Below is a small trained network, with its code and all its weights. Each question gives an input and a target symbol and asks what happens when units are switched off, that is, made to give their printed mean instead of their output.

import numpy as np


def w(rows, s, z=0):
    codes = np.array(rows[::2]) - 128.0
    scale = np.full(codes.shape[1], s)
    scale[-1] = z or s
    return codes * scale


def norm(h):
    return h / np.sqrt((h * h).mean(-1, keepdims=True) + 1e-5)


def f(y):
    return y / 2 * (1 + np.tanh(0.7978845608 * (y + 0.044715 * y**3)))


def softmax(a):
    e = np.exp(a - a.max(-1, keepdims=True))
    return e / e.sum(-1, keepdims=True)


def log_softmax(a):
    a = a - a.max(-1, keepdims=True)
    return a - np.log(np.exp(a).sum(-1, keepdims=True))


def net(x, mask):
    ids = ['ΓΘΛΠδεημξστφω'.index(c) for c in x.split()]
    T = len(ids)
    res = E[ids] + P[:T]
    r = norm(res)
    for j in range(3):
        rows = slice(3 * j, 3 * j + 3)
        q, k, v = (r @ M[0][rows].T for M in (Q, K, V))
        z = softmax(np.where(np.tri(T) > 0, q @ k.T / 3**0.5, -1e9)) @ v
        o = O[0][rows]
        res = res + np.where(mask[j], z, o[:, -1]) @ o[:, :-1]
    y = f(norm(res) @ A[0][:, :-1].T + A[0][:, -1])
    res = res + np.where(mask[3:15], y, B[0][:, -1]) @ B[0][:, :-1]
    return log_softmax(norm(res)[-1] @ U[:, :-1].T + U[:, -1])


Q, K, V, O, A, B = {}, {}, {}, {}, {}, {}
E = w([
[254,64,172,103],'Γ',
[146,176,159,72],'Θ',
[103,152,174,73],'Λ',
[115,129,198,97],'Π',
[147,188,156,125],'δ',
[129,149,201,146],'ε',
[158,160,199,124],'η',
[101,144,182,77],'μ',
[124,182,144,83],'ξ',
[129,157,191,151],'σ',
[147,181,167,135],'τ',
[151,185,165,134],'φ',
[113,140,203,135],'ω',
],0.0068)
P = w([
[119,253,182,128],'0',
[141,227,198,106],'1',
[149,191,201,96],'2',
[150,162,182,102],'3',
[149,140,160,110],'4',
[150,128,133,126],'5',
[147,119,113,131],'6',
[146,111,104,139],'7',
[142,99,92,142],'8',
[146,96,83,142],'9',
[156,93,73,144],'10',
[163,93,80,130],'11',
],0.0046)
Q[0] = w([
[67,103,82,204],'H1',
[117,173,134,106],'H1',
[235,81,154,82],'H1',
[241,178,255,138],'H2',
[144,143,145,44],'H2',
[117,174,135,106],'H2',
[108,105,75,166],'H3',
[171,199,201,80],'H3',
[86,66,74,140],'H3',
],0.012)
K[0] = w([
[45,217,187,108],'H1',
[196,68,197,120],'H1',
[135,103,55,182],'H1',
[161,11,50,89],'H2',
[86,136,96,95],'H2',
[100,110,140,118],'H2',
[116,189,148,99],'H3',
[171,35,77,146],'H3',
[94,206,160,91],'H3',
],0.011)
V[0] = w([
[204,116,52,83],'H1',
[167,18,152,39],'H1',
[175,49,181,167],'H1',
[2,175,94,99],'H2',
[138,120,200,236],'H2',
[28,38,111,61],'H2',
[115,93,156,245],'H3',
[16,41,166,99],'H3',
[72,93,104,123],'H3',
],0.0052)
O[0] = w([
[62,107,166,136,104],'H1',
[106,212,161,148,168],'H1',
[90,204,108,49,170],'H1',
[224,81,88,175,47],'H2',
[112,141,85,2,120],'H2',
[177,193,162,153,14],'H2',
[144,167,80,24,68],'H3',
[211,178,97,160,30],'H3',
[137,177,93,124,3],'H3',
],0.0051,0.0034)
A[0] = w([
[98,157,150,137,130],'N1',
[2,195,139,158,254],'N2',
[101,97,124,193,194],'N3',
[148,103,182,75,253],'N4',
[84,69,148,112,22],'N5',
[142,102,134,139,32],'N6',
[78,110,133,153,153],'N7',
[47,163,181,139,167],'N8',
[194,120,138,112,216],'N9',
[158,94,128,160,120],'N10',
[84,202,160,128,188],'N11',
[135,138,135,138,94],'N12',
],0.007,0.0018)
B[0] = w([
[66,174,95,196,156],'N1',
[105,250,191,208,215],'N2',
[153,131,75,101,129],'N3',
[127,118,5,150,253],'N4',
[49,42,128,60,149],'N5',
[103,54,223,121,116],'N6',
[128,176,81,128,143],'N7',
[66,205,53,228,230],'N8',
[173,106,86,104,152],'N9',
[188,71,188,110,121],'N10',
[141,188,91,195,199],'N11',
[129,133,126,134,125],'N12',
],0.0033,0.0058)
U = w([
[94,38,128,107,49],'Γ',
[18,197,128,110,159],'Θ',
[159,25,155,161,136],'Λ',
[222,119,167,158,103],'Π',
[72,45,118,94,62],'δ',
[85,44,110,88,85],'ε',
[243,89,174,184,196],'η',
[197,141,75,65,85],'μ',
[46,104,171,255,203],'ξ',
[150,91,78,38,129],'σ',
[119,141,172,94,5],'τ',
[145,135,51,32,131],'φ',
[209,250,98,156,190],'ω',
],0.0095,0.0028)

Each question gives the input, a string of symbols that net reads in full, and the target symbol t.
The units are the heads (3 rows each of Q, K, V and O) and the neurons (one row each of A and B). Each row of codes is followed by its name. A weight is (code - 128) times the scale printed after its matrix; where a second scale follows, it is the last column's (O, A, B and U).
mask holds one flag per unit, heads first, then neurons. A switched-off unit (its flag False) gives its mean, the last column of its rows in O or B, instead of its output. The means were averaged over made-up inputs and are rounded, as every weight is.
A unit's drop is (log p(t) with every unit on - log p(t) with that unit switched off) / (log p(t) with every unit on - log p(t) with every unit switched off).
The circuit of an input: a set's keep is (log p(t) with only the set's units on - log p(t) with every unit switched off) / (log p(t) with every unit on - log p(t) with every unit switched off). Starting from the 12 units with the biggest drops (on a tie, the unit counted first), units are removed one at a time, each time the one whose removal leaves the highest keep (on an exact tie, the one counted first), for as long as the keep stays at least 0.8.
circuit, biggest first: the units of the circuit, biggest drop first
unit that matters most: the unit with the biggest drop
k most important neurons: the k neurons with the biggest drops, biggest first
heads that matter: for each layer, one digit per head in row order, 1 if its drop is at least 0.15 and else 0, layers parted by /
input τ Π Λ Θ Λ Λ Π, target η: heads that matter -> 111
input ω Λ η ξ Θ δ, target ξ: unit that matters most -> H3
input Θ φ Π ε, target ω: 3 most important neurons -> [N4 N9 N5]
input Λ Θ Π Λ, target ω: circuit, biggest first -> [H3 H2 H1]
input Θ Λ Λ Θ, target η: 2 most important neurons -> [N2 N8]
input ε ε Θ, target φ: heads that matter -> 110
input τ Π δ ε Θ Λ Λ, target η: heads that matter -> 111
input φ Λ τ, target η: heads that matter -> 110
input Λ ξ Γ Θ Θ Λ Θ ε Π Λ Λ, target ω: circuit, biggest first -> [H2 H3]
input Π Θ η Π δ Θ Θ, target ξ: circuit, biggest first -> [H3 H1]
input Π ε τ, target φ: circuit, biggest first -> [H2 H1 N2 N8]
input Π Θ ξ, target ξ: circuit, biggest first -> [H3 H1 H2]
input Θ Θ ξ, target ξ: circuit, biggest first -> [H3 H1]
input τ Θ Λ, target ξ: most important neuron -> [N4]
input φ ξ Θ ξ Π Π Θ, target ω: circuit, biggest first -> [H3 H2]
input η Θ Π Θ, target ω: 2 most important neurons -> [N4 N2]
input φ ω Π Θ μ, target ξ: circuit, biggest first -> [H3 H1 H2 N2]
input Θ μ Π Π Θ Π Θ Λ η η ε, target Θ: heads that matter -> 011
input Θ Π φ δ ε Π, target φ: circuit, biggest first -> [H1 H3 H2 N2]
input τ σ η ε ξ, target φ: unit that matters most -> H1
input Π τ σ Λ Θ μ μ φ Λ Π, target η: heads that matter -> 011
input φ Θ σ μ σ Θ Λ η, target η: heads that matter -> 110
input τ Θ Π ξ, target ω: 2 most important neurons -> [N5 N8]
input μ Θ ε Π τ, target ω: heads that matter -> 110
